Here is a tiny trained network, its code and every weight. The questions are about switching its units off for an input and a class, where a switched-off unit gives its printed mean instead of its output.

import numpy as np


def w(rows, s, z=0):
    codes = np.array(rows[::2]) - 128.0
    scale = np.full(codes.shape[1], s)
    scale[-1] = z or s
    return codes * scale


def f(y):
    return np.maximum(y, 0)


def log_softmax(a):
    a = a - a.max(-1, keepdims=True)
    return a - np.log(np.exp(a).sum(-1, keepdims=True))


def net(x, mask):
    res = np.array(x, float).reshape(1, 8) / 4 @ E
    y = f(res @ A[0][:, :-1].T + A[0][:, -1])
    res = res + np.where(mask, y, B[0][:, -1]) @ B[0][:, :-1]
    return log_softmax(res[-1] @ U[:, :-1].T + U[:, -1])


A, B = {}, {}
E = w([
[116,191,80,138,111,155,68,95],'x0',
[129,129,127,129,129,126,127,129],'x1',
[124,137,137,122,142,136,132,133],'x2',
[25,110,159,111,111,101,156,71],'x3',
[106,123,128,24,73,170,130,190],'x4',
[107,143,63,136,142,165,248,134],'x5',
[124,129,128,127,133,132,127,130],'x6',
[134,117,189,192,93,223,144,125],'x7',
],0.011)
A[0] = w([
[26,128,120,96,141,75,138,87,55],'n1',
[115,133,179,149,82,199,131,138,38],'n2',
[110,101,43,138,132,146,212,140,2],'n3',
[204,88,55,128,130,138,113,170,192],'n4',
[117,138,157,133,115,88,77,145,17],'n5',
[156,20,138,118,138,119,219,139,160],'n6',
[147,75,196,98,128,109,26,117,37],'n7',
[68,92,149,124,67,101,146,62,20],'n8',
[123,127,86,28,147,100,116,130,65],'n9',
[126,78,181,127,175,106,155,173,58],'n10',
[92,120,60,76,177,36,113,135,17],'n11',
[83,92,160,164,96,210,132,91,23],'n12',
[96,109,101,8,58,162,115,186,45],'n13',
[99,204,76,137,111,174,119,102,192],'n14',
[142,125,122,177,232,79,127,41,32],'n15',
],0.012,0.008)
B[0] = w([
[160,159,184,122,210,162,104,105,200],'n1',
[193,102,183,172,64,89,197,162,187],'n2',
[72,172,76,157,159,143,170,255,203],'n3',
[104,167,215,95,214,143,118,49,241],'n4',
[81,139,82,145,103,152,198,185,148],'n5',
[90,111,139,66,67,118,43,128,255],'n6',
[41,143,57,142,166,122,175,218,210],'n7',
[163,130,164,58,212,200,103,165,176],'n8',
[168,145,88,173,82,104,161,114,190],'n9',
[143,146,106,106,71,129,56,152,171],'n10',
[188,197,192,154,57,51,157,131,198],'n11',
[195,210,148,138,124,108,128,129,183],'n12',
[182,27,103,159,152,178,141,93,246],'n13',
[62,93,125,102,81,91,39,134,224],'n14',
[190,44,44,105,86,199,155,122,208],'n15',
],0.0093,0.011)
U = w([
[221,171,140,157,69,91,173,165,121],'0',
[199,7,27,128,130,200,154,125,38],'1',
[33,137,54,136,180,125,187,246,55],'2',
[154,164,177,70,254,172,81,128,49],'3',
[86,91,129,105,129,103,135,115,253],'4',
[87,91,124,115,123,104,121,112,236],'5',
[73,90,92,68,57,84,4,136,57],'6',
[98,85,125,122,131,88,130,125,224],'7',
],0.0092,0.014)

Each question gives the input, the list of numbers given to net, and the class t.
The units are the neurons (one row each of A and B). Each row of codes is followed by its name. A weight is (code - 128) times the scale printed after its matrix; where a second scale follows, it is the last column's (A, B and U).
mask holds one flag per neuron, in row order. A switched-off neuron (its flag False) gives its mean, the last column of its row in B, instead of its output. The means were averaged over made-up inputs and are rounded, as every weight is.
A unit's drop is (log p(t) with every unit on - log p(t) with that unit switched off) / (log p(t) with every unit on - log p(t) with every unit switched off).
The circuit of an input: a set's keep is (log p(t) with only the set's units on - log p(t) with every unit switched off) / (log p(t) with every unit on - log p(t) with every unit switched off). Starting from the 12 units with the biggest drops (on a tie, the unit counted first), units are removed one at a time, each time the one whose removal leaves the highest keep (on an exact tie, the one counted first), for as long as the keep stays at least 0.8.
circuit, biggest first: the units of the circuit, biggest drop first
unit that matters most: the unit with the biggest drop
top k neurons: the k neurons with the biggest drops, biggest first
drop when u is switched off: that unit's drop, to one decimal
input [-4,-4,2,-7,2,1,6,6], class 3: top 3 neurons => [n4; n11; n9]
input [7,5,-7,3,3,-4,2,-4], class 4: circuit, biggest first => [n6]
input [-8,-3,-6,7,4,-2,-6,-3], class 6: top 3 neurons => [n6; n4; n10]
input [5,6,-4,6,-2,-5,0,-4], class 3: top 4 neurons => [n1; n8; n6; n2]
input [-8,1,5,4,7,-4,-1,3], class 6: top 2 neurons => [n6; n10]
input [-7,4,4,8,0,-2,3,2], class 3: top 3 neurons => [n8; n1; n14]
input [8,7,-7,-7,6,-3,8,-3], class 5: top 4 neurons => [n4; n6; n13; n14]
input [3,4,-4,-4,-6,-2,3,1], class 1: top 3 neurons => [n15; n6; n11]
input [5,7,-7,-4,7,0,8,-8], class 0: top 2 neurons => [n11; n9]
input [-4,4,0,-7,-6,-7,5,1], class 2: top 2 neurons => [n7; n13]
input [-8,5,6,-7,6,-4,-7,4], class 6: top 4 neurons => [n6; n10; n1; n8]
input [0,5,-3,1,-3,3,0,5], class 0: top 3 neurons => [n12; n4; n7]
input [-6,3,5,-4,1,7,5,7], class 0: top 4 neurons => [n2; n7; n12; n14]
input [5,0,-6,7,-4,-3,-3,5], class 3: circuit, biggest first => [n8]
input [6,1,7,8,6,-3,-7,6], class 3: top 2 neurons => [n8; n12]
input [3,-5,-4,1,-6,-7,2,2], class 2: circuit, biggest first => [n7; n5]
input [2,-3,-8,-2,-1,-6,6,-8], class 0: drop when n11 is switched off => 0.8
input [-8,-2,-3,-1,5,-8,4,2], class 2: drop when n14 is switched off => 0.1
input [7,1,-5,-8,6,-6,-6,-6], class 3: drop when n7 is switched off => -0.3
input [-4,7,-3,3,7,3,4,4], class 1: unit that matters most => n13
